[ -6  -7  11   7   7   1   1   5   9  -1  -1   4 -12   4   7  -1  -3  -1
  12  -8   0 -11  -2  -4  10 -23   4   4  -2  -3   4   5  -2  -5  -7  -9
  -4   8 -14  -1  -3   5  -2  13   1  -1  12   6  32]
R.(39)
[-12 -12 -35   2  12  -5  -2   7  23   4   4  -2 -13   1   4   8 -14   9
  13 -12   4  -1   0  -1   4 -28  -3  10   7  -2   7  -2   2   6  -5 -18
  -1   6  -1 -10   6  18   2  12   1   4   9  14  -3]
R.(39)
[ -7 -19 -75 -10   8  -4  -6   7  22   6  12  11 -10   2  -6   1  12  -1
   8   0  -7   6  -5  -2  -8 -37  -1  -1   7  13   6  -8 -16   8  -7 -26
   4   6  -5 -13   1  24  -6  16  -9   4  10  16  -1]
U.(45)
[-14  -9 -46 -16   6   2  -5   7  25   0   7  -4  -8  -3  -8  10  10  10
   3  -3   0   6 -13  -7  -3 -18  -3  10  -6   1   5  -4   0   6   0 -13
  -3  -1   2 -14   3  11   1  13  -6   2   0  14  -4]
U.(38)
[ -9 -26 -42   0   0   0  -7  -3  20   3   0  10  -6  -7   8  -4   6  12
  -1  -3 -11   3   4   3  -3 -21   0   7   4   9   2   1   1   3  -7 -10
   0  -5  -2 -12  -8  12   2   8  -2   6   0  10   0]
R.(36)
[  2 -22 -14   6   7   1  -9  11   8  -7   3   3  -6   0   4   0   2   7
 -12  -1  -1  -2  -1  -1  10 -26   1  14   6   7   5   0  -2   2  -6 -11
   3   2   1  -5  -5   6   5   3   6   3   5   8   9]
R.(36)
[ -8 -13 -43 -11   8   2   4   6  15   4   6   2 -12 -17 -12  10  18   2
  11 -11  -9   1  -9  -8  -7 -26   1   5 -10   1   0   8  -6   4  -4 -12
   0   6  -8  -4   0  18   0   5  -3   5   0  17   5]
U.(45)
[ -3 -17 -54  -2   3  -1 -11  18  16   7  18  12 -16  -3  -9  10  10   7
  12   3   1   1  -5  -4  -1 -49   4  10  -4   7   2   2 -10   4 -10 -19
  -6  -1  -2 -10   4  12   4  16   1  -2  16  14   0]
U.(38)
[ -8 -13 -43   2  17  -7 -10  14  23  -1   4  -1 -15 -13   4   5   4  -7
  12 -10  -2   0   1   1  -2 -36   1  16  -1  -3  -1   2  -1   0  -9 -26
   1   5  -9 -13   2  18   0  15   0   6  11  15   1]
R.(39)
[ -3 -33 -63  -6   7  -4 -21   1  24  18   9  16 -12   1   3   1   7  11
   2  -2  -4   8   5   3 -16 -31   1  12  10  11  -1  -2  -4  10  -9 -16
   3  -3  -7 -17 -20  14  -1  14  -2   6  -4  13  -3]
R.(36)
[ -4  -8 -38  -2   2  -4 -13  11  23  -2   0  10  -7 -26  -3  -3   3   5
   5  -3  -1  -1  -2   3   1 -25  -5   8  10   5   3   2   4  18  -9 -11
   1  -6  -1 -17 -14   5   3  17   2   8 -12   6   7]
R.(36)
[ -1 -22 -43  -5   3   7   0  12  20   5   4   4  -4  -8  -9   5   2   4
   7  -1   4   8  -2  -3  -5 -26  -2  10  -6   8   1   5   0   0   0  -7
  -6  -4  -4  -5  -3  15   0  13   3   9  -3  12   0]
U.(38)
[ -3 -31 -34   2   9  -7  -4   9  17   0   5   0 -11 -11   6  10   5  13
  12  -6  -8  -6  -4  -4   2 -28  -2   9 -10   7   2   6  -4   3  -6 -12
  -2 -11   2  -7  -4  14  10   9  -5  11  -1  13  10]
R.(36)
[ -2  -7 -32  -5   3   5  -9  14  19   8  20   2 -13  -5  -4   9   7   7
  21  -7  -5   1 -11 -14   5 -42   5  14 -10   1   4   9  -3   1  -2 -26
  -8   1  -8  -5   9  14   4  13  -6   1   2  14   4]
U.(45)
[ -1 -26 -55  -3   7 -10 -12   6  18   9  11  16 -10   2 -75  -9   7  19
   9  -1 -11   8   1   9  -3 -39   1   3   8   4   6   0   1  10  -6 -19
  -1  -8  22 -15 -20  20   2  11   2   2  -6   4   3]
R.(39)
[ -4 -18 -47 -15   8   2  -9  11  40   4  14   8 -12   6  -3   5   4   6
  15   2   0  11  -7  -8 -12 -42  -6   1  -1   8  -3   1  -7   7  -8 -14
 -13   5  -6 -12   8  16  -7  20  -7   3  -1  20  -1]
U.(38)
[-15 -24 -32   0  11   2 -10  -1  14   5   2  13  -9   3   2   0   7  10
   7  -1  -9  10   9  12   7 -27   6   9   5   4   5   5  -8  -2  -6 -19
   8  -2  -2  -2  -4  13   3  10   3   0   6   9  -5]
R.(39)
[  6  -6  -6 -11   2  -5   2  -2  19   2   1 -12  -3  -4  -3   3   1   3
   6  -2   3   2   3  -4  -7 -14 -18  -2 -23  -3   0  -1  -3   6   2   1
  -3   3  -1  -1   3   8  -6   4   1   4   0   6   4]
U.(38)
[-12 -10 -22  -9   5  -7 -12  -5  18  10  -4  -7 -14   7   2 -44   0   7
   2  -9 -11   2  -2  -4  -2 -13 -11   8  10   1   2   0   2  -2  -6  -6
   3  -4   4 -16   8  23  -1   4  -6  10   7  11  -3]
R.(39)
[ -3 -18 -20   4  -1   1 -10  10  17   2   0   2 -10   2  11   4   5   5
  13  -3   0  -7  -3   0  -1 -34   3  11   5   2   9  -3 -15   1  -3 -15
   1   1   0 -13  -8   4  -3   9  -4  -3  59   6   4]
R.(39)
[ -7 -27 -62  -1  12  -3 -11  17  25   1  26   7  -7  -8  -8   2  13   9
  -4   3  -7   3   0  -7  15 -47   1   6   2   9  -9   9 -12   8  -6 -14
  -4   0  -5 -20  -9  16   5   6  -1   8   2  16   8]
U.(38)
[  3 -33 -26  -2   4  -2 -11   7  20   5  16   6  -4   2 -10   3  10   9
  11  -2  -2   6  -1  -8   7 -32  14   8   2 -48  -5  -2  -7   5  -4 -27
  -9   3  -8  -3 -11  11   3  13  -3   7   4  12   3]
U.(45)
[ -3 -10 -18  -9   6   6   0  -1  23  14  10 -12  -7   1  -1  16   8   6
  14 -11  -1   0  -2 -11  -8 -18  -1  18  -9  -7   4   0   1   0  -5  -3
  -6  11  -8  -5   2  32  -3  11   0   9   1  12  -3]
U.(38)
[-13 -58 -75   3  -7 -17 -18   4  19  15  13  17  -8  12  -2  -2  18  17
   5  -2 -30  21   4  14  10 -42  -2   0  10  10   9   1   5   8 -19 -31
   6 -15  10 -21 -24  16  -4  19  -2  -1  -6  10  12]
R.(39)
[ -5 -22 -24  -1  -6  -2 -11   8  12   1  -2   5  -6  -3   1   2   5   7
   4  -7  -8  -3  -1   5  -2 -31  -3   6   3   5   3   7  -5   5  -6  -4
   6   7  -3   0 -11  19   3  -4   0   2  -7   6  -5]
R.(36)
[-12 -17 -62 -11  17  -3  -1  12  29   6  18   3 -17  -6  -6   7   9   3
  13 -10  -4   5  -5 -11  -3 -51   3   5 -10  -4   6   2  -2 -13 -13 -37
  -3   6 -11 -13   4  26   4  21   3  10   0  18  -6]
U.(45)
[ -7 -12 -56  -5  13  -3  -1   8  28  12  10   1  -8  -3  -4  -4   7  10
  20  -1   1  10 -12  -7  -5 -39   2  12  -1  12  -1  -2 -13   2  -4 -36
  -6   9 -12 -12  10  24   5  24 -13   2   3  20  -1]
U.(38)
[ -3 -19 -38  -1  14  -9  -8   1  25   2   0   4 -11   3   4  -2  11  12
  20  -8 -10   1   5   1   5 -23  -4   3  10   3   4   3  -2  -2  -6 -19
   0  -5  -3 -23  -5  17  -6  10   1   7   6  13  -5]
R.(39)
[ 16 -14   4   4 -14 -10 -11  -2 -13  10  10  29  11  29   0 -22   9  13
   8  20  -8   9  13  26  15   0  -3 -33   9   9  -1   4  -1   0   5   2
  10 -13  16   1 -29 -26  -6  -6  -2  -8 -23 -40   1]
R.(39)
[ -1 -16 -34   0   6   2  -5   9  11   2  18  -1  -6  -5  -2  -1  10   5
   6   3   2   5   2  -1  -3 -19   0   6  -2   4  -2  10  -5   6  -1 -17
  -4  -3  -4   0   0  12  55   8   0   7  -8  15   4]
U.(45)
[ -1 -25 -18  11  10  -4  -9   9   7  -2   5  15 -24  -7   8  10   3   6
  17  -5  -5  -2   1   3  -6 -32   5  16   2   8   5  -5   5   6  -6  -5
   6  -3   4  -8   0  18   5   7  -2   0   8   4  10]
R.(36)
[  4  -3  12   1   1   3   1  -6   8  -2  13  -7   1   2  -2   4   2   4
   9  -1  -1   2  14  -2   3 -22   7   6   0   4   3  -2  -7   5   1  -4
 -16   7   0   6   3  -1  -5   4  -7   1  -1   2   4]
U.(45)
[ -8 -15 -43  -5  -4   0 -13   1  15   6   8   8 -13   4  -4   1   7   2
   1   1  -2   7   0  16  -2 -18   3  11   0   5   2  -2  -6   6  -8  -8
   7  -7  -2  -6  -9  16  10  11  -2  -3 -12   9  -2]
U.(38)
[ -6 -26 -23   1   8 -10  -9   1  11   5   1  14  -5  -1   5   7   7  10
   9  -8  -4  -2   9   5   3 -28   2  12   1   8   6  -1  -7   5  -2  -7
   5  -4   3 -11  -8  14   0   8   5  -2  14   2  -7]
R.(36)
[ -6 -21 -41   3  12 -15  -8  13  18   2   1   3 -20  -4   7   1   9   8
   9 -14  -5   3  -4  -4   3 -30   1  10  -1   4   8   0  -4   4  -6 -19
   7   6 -10 -15   0  14   3  16  -1  13  10  20   3]
R.(36)
[  7 -17 -30   6   7  -9  -8  23   8   1  11  11  -2 -10  -1   5  11  11
  22   1  -4  -6  -6   5  18 -49   2  19   0   9   3   5  -5   0  -3 -35
  -2  10   3  -1  -4   3   4  12 -15 -11  -5   8  17]
R.(36)
[ -5  -9 -57 -10   3   2  -3   6  28   5  21   2  -7   4  -7   4   8   2
   1   0  -6  30  -1  -3   3 -17   2  10   5   5  -2  -4  21   4 -13 -18
  -3  -3  -1 -16  -3  22  -8  26   2  13  -3  27 -11]
U.(38)

[ -6  -8   4 -20   2  -2   5  15   9  15   6  14  -2   8   1  -1  11   4
  -1 -38 -11   6  11   2   1   5  10  -4  18  -6 -43   4  -1 -17 -12  -6
  11  16   2  -1   0   1   2 -14   3  -6   3  -5   7]
N.(99)
[ -3  22   9  -3   3  -6  -9  -7   2   2  -7   5  -8   6   4   8   7  -3
  -4  -4 -20   5 -10  -1  12  -8  -2  -4   2  -5 -66   5  -3   9  -7   1
  -4  24  16  -2   3  12  -2 -10   4 -18  -2   1   4]
Q.(104)
[-10  -7  -1  -3   0  -3   4   0  14   7   7  13   7  10   2  -3   6  38
  -2 -24 -20   0   2   1   5   3  -6 -12  -4   8  -8  10   2 -11  -6   4
   4  25 -14  -2  -8  -1 -10  -3   3  -7  -2 -19 -66]
N.(90)
[ -7   2  -5 -15  -2 -11  -3   3  12  16   1   6   1  13   5  10  -6  -2
   5 -45  -6  11  -4  -6  16  -8   4   0   8 -13 -59   4  -1  -2 -17  -8
   6  10   9  -7   1  17  -2 -22  -1 -22   1  -4  15]
Q.(120)
[  3   7   7   2   6  -4   7  -7  14  -6   2 -16   6   7 -17   2   3  -5
  -4  -2  -9   1  -8  -2   6  -6  -9  -3  -4   0 -14   3   0  -5   1  -2
  -4  20  12  -4   2   8  -6  -1  -4  -5   4  10   4]
V.(93)
[-12   9  -3 -10   1  -5  -9  -2   3   4   2   3  -6   6   4   5  -4   0
   2 -29  -6   5   2   8  24 -10  -7  -1   4  -9 -49  -1  -2   7  -9  -4
   2  17   4   0   0   5  -6 -17  -1 -19   7   3  10]
Q.(104)
[ -7 -31   3  -4   3  -7  -4  14   7  14   0  12   3  -8  -1   3  -9  -4
   4 -39  -1   5  -4  -1  11  -3   0   5  -1  -6 -25   5  -7  -2 -11  -3
   6  25   4   3  -2   3  -7  -3 -10 -21   0  -7   0]
L.(106)
[ -9  -3   6 -16  -1  -9   1   2   5  17   7  11   5  12   3   1   3  -4
   4 -32   8   2   1  -9  -2  -2   5   0   3   4 -42   6  -2  -1 -12  -6
   3   9   5  -4  -1   1  -1 -11  14  -8  -5 -24  14]
N.(88)
[ -8  -2   8 -16  -1  -6  -4   2   7  16   0  13   5   7   5   4   7   0
   2 -21  -2   1   8   0   6  -7  -1  -7   3   5 -43  10   0   2  -9   2
   2  27   2  -3   4   3  22 -15   5  -2   5  -6   6]
N.(99)
[ -9  14   0 -11   1  -5  -3   2   1  19  -1  -3  -1  10   1   5   9  -3
   0 -18  -5   1   1 -12  15   1   9  -6   5   2 -46   5  -6  -2  -9  -5
   4  18   1  -3   1 -10  -3 -22  10 -15   2 -15  12]
N.(90)
[  6   9   3   5   6 -13  -6 -11   8  -5   0  -5   4  12   7   8   5   1
   2 -10 -10   3 -15  -3  10   1  -2  -5  -1   0 -15   2  -4   4  -8   1
   2  21  17  -8   2   9   9  -6  -8 -10   2  10   6]
V.(108)
[ -9  -4   0 -15   6  -8   0   4   4  11  -1  17   2  10   4   6   5  -2
   3 -43   2  12   2  -4  13  -5   6   2   5   8 -31   7   0  -3 -10  -4
   5  19   0  12   1   3  -1 -17   6 -22   1 -15   6]
N.(99)
[ -2   9  -7  15   4  12   5  11  -1 -16  -9  -7 -17  -7  -5  -1   2   3
  -4  -5 -14   7  13  -1  18  -9  -1   2   3 -16   6   4  -4 -12   3  -7
   0  26   1   9   2   0  -2  10   1  -1  -1  29 -34]
Q.(119)
[ -6  -9   2  -4   4  -7   0   1   7  13   1   8   5  15   1   4   7  -1
   1 -29 -12   1  -5  -3   7  -4  -2 -11   5   6 -26  11   3  -6  -5  -1
   6  20   7  -7   2   0  -9  -6   3  -7  -7 -33  -1]
N.(90)
[ -3  11   1  -8   0  -3   2   2   4  -1   4   0  -2   6   6   6   1  -7
   1  13  -3   6  -1 -12  17  -5   9  -3 -13  -8 -31   7   2  -8 -11  -1
   2  13  14   4   5   2   1 -13  -5   6  -8  13   1]
V.(93)
[ -6  -8  -1 -13  -6  -3   0  15  12  29   1   3  -1  10   3   7 -19   0
   1 -49   5   6  -2  -4  14  -4   3   5   4 -13 -27   9   5 -16 -11  -7
   4  23   7   3  -5   3   0  -9   5 -19   3  -9   3]
L.(89)
[ -2  20  10   1   4  -8 -12  -3  11  -7   4   1  10  18  10  10   3   4
  -3 -19 -15   6 -20  -1   9   2 -10  -6   1  -8 -43   5   3  -1  -4   0
   5  32  19  -4  -6  16   0  -7  -5  -6   2   8  -4]
V.(107)

[  2   0   5  -5  -2  -7  -1   0   1   0   2  -9   2   7   1  -6  -1   0
  -2  -4  -8   4   1   2   9  -8   2  -1   5  -4   3   0   1   1   6  -1
  -2 -15  -6   1  -3   5  -9  -4   4 -10  -1   4   8]
mf.cm
[-10   2  -2   2  -3   4   3   2   0  -4   2   1   2   2  -1  -6   0   2
   2  -1  -5  -1   2   4   1   0   4  -7  -1  -5   0   0   2  -6  -3   5
   2   0 -10  -4   8  -1 -10  -1  -3  -8  -4  -2   2]
Nm.rf
[-11   5  -4   1   3   1   7  -1   0   2  -3   5   0  -2  -3  -6  -9  -2
   2  -1   0  -7   3   5  -1   4   3 -10  -2  -7  -3  -1  -1  -5  -5   8
   0   2  -5   4   7   0 -13  -1  -4  -4  -4   0   1]
Nm.rf
[-11   0   2  -2  -7  -5   0   3   3  -4   3  -6   5   6   6  -5   2   0
  -2  -5  -7   3   0   1   1  -6   3   1   0  -2   3   3   3   1   6   0
  -2 -14  -6   7   1   3  -6  -3   1  -7   0   0   7]
mf.Lm
[  0  -1   7  -2   4  -3   0  -4   2  -1   1  -6  -4   5   2  -6  -5   2
  -2  -4  -5   2  -1   1   4  -8   0  -3   4  -3   1   5   5   2   7   4
  -2 -14  -5   3  -9   2 -10  -6   2  -7  -1   1   8]
mf.cm
[ -1   0   4  -3  -4  -1  -1   2   1  -1   2  -7   3   6   1  -8   0  -1
  -3  -3  -7   4   1   1   5  -6   2  -1   1  -4   2  -1   2  -1   5   0
  -1 -11  -7   0  -2   2  -8  -3   3  -8  -1   1   5]
mf.Lm
[  0  -1   5  -5  -4  -6   1   1   3   0   0  -7   2   7   1  -6  -7   1
  -1  -4  -8   2   2   3   3  -8   2  -2   1  -3   1   4   0  -1   8   0
  -1 -14  -5   4  -2   3  -9  -5   3  -4  -1   2   9]
mf.cm
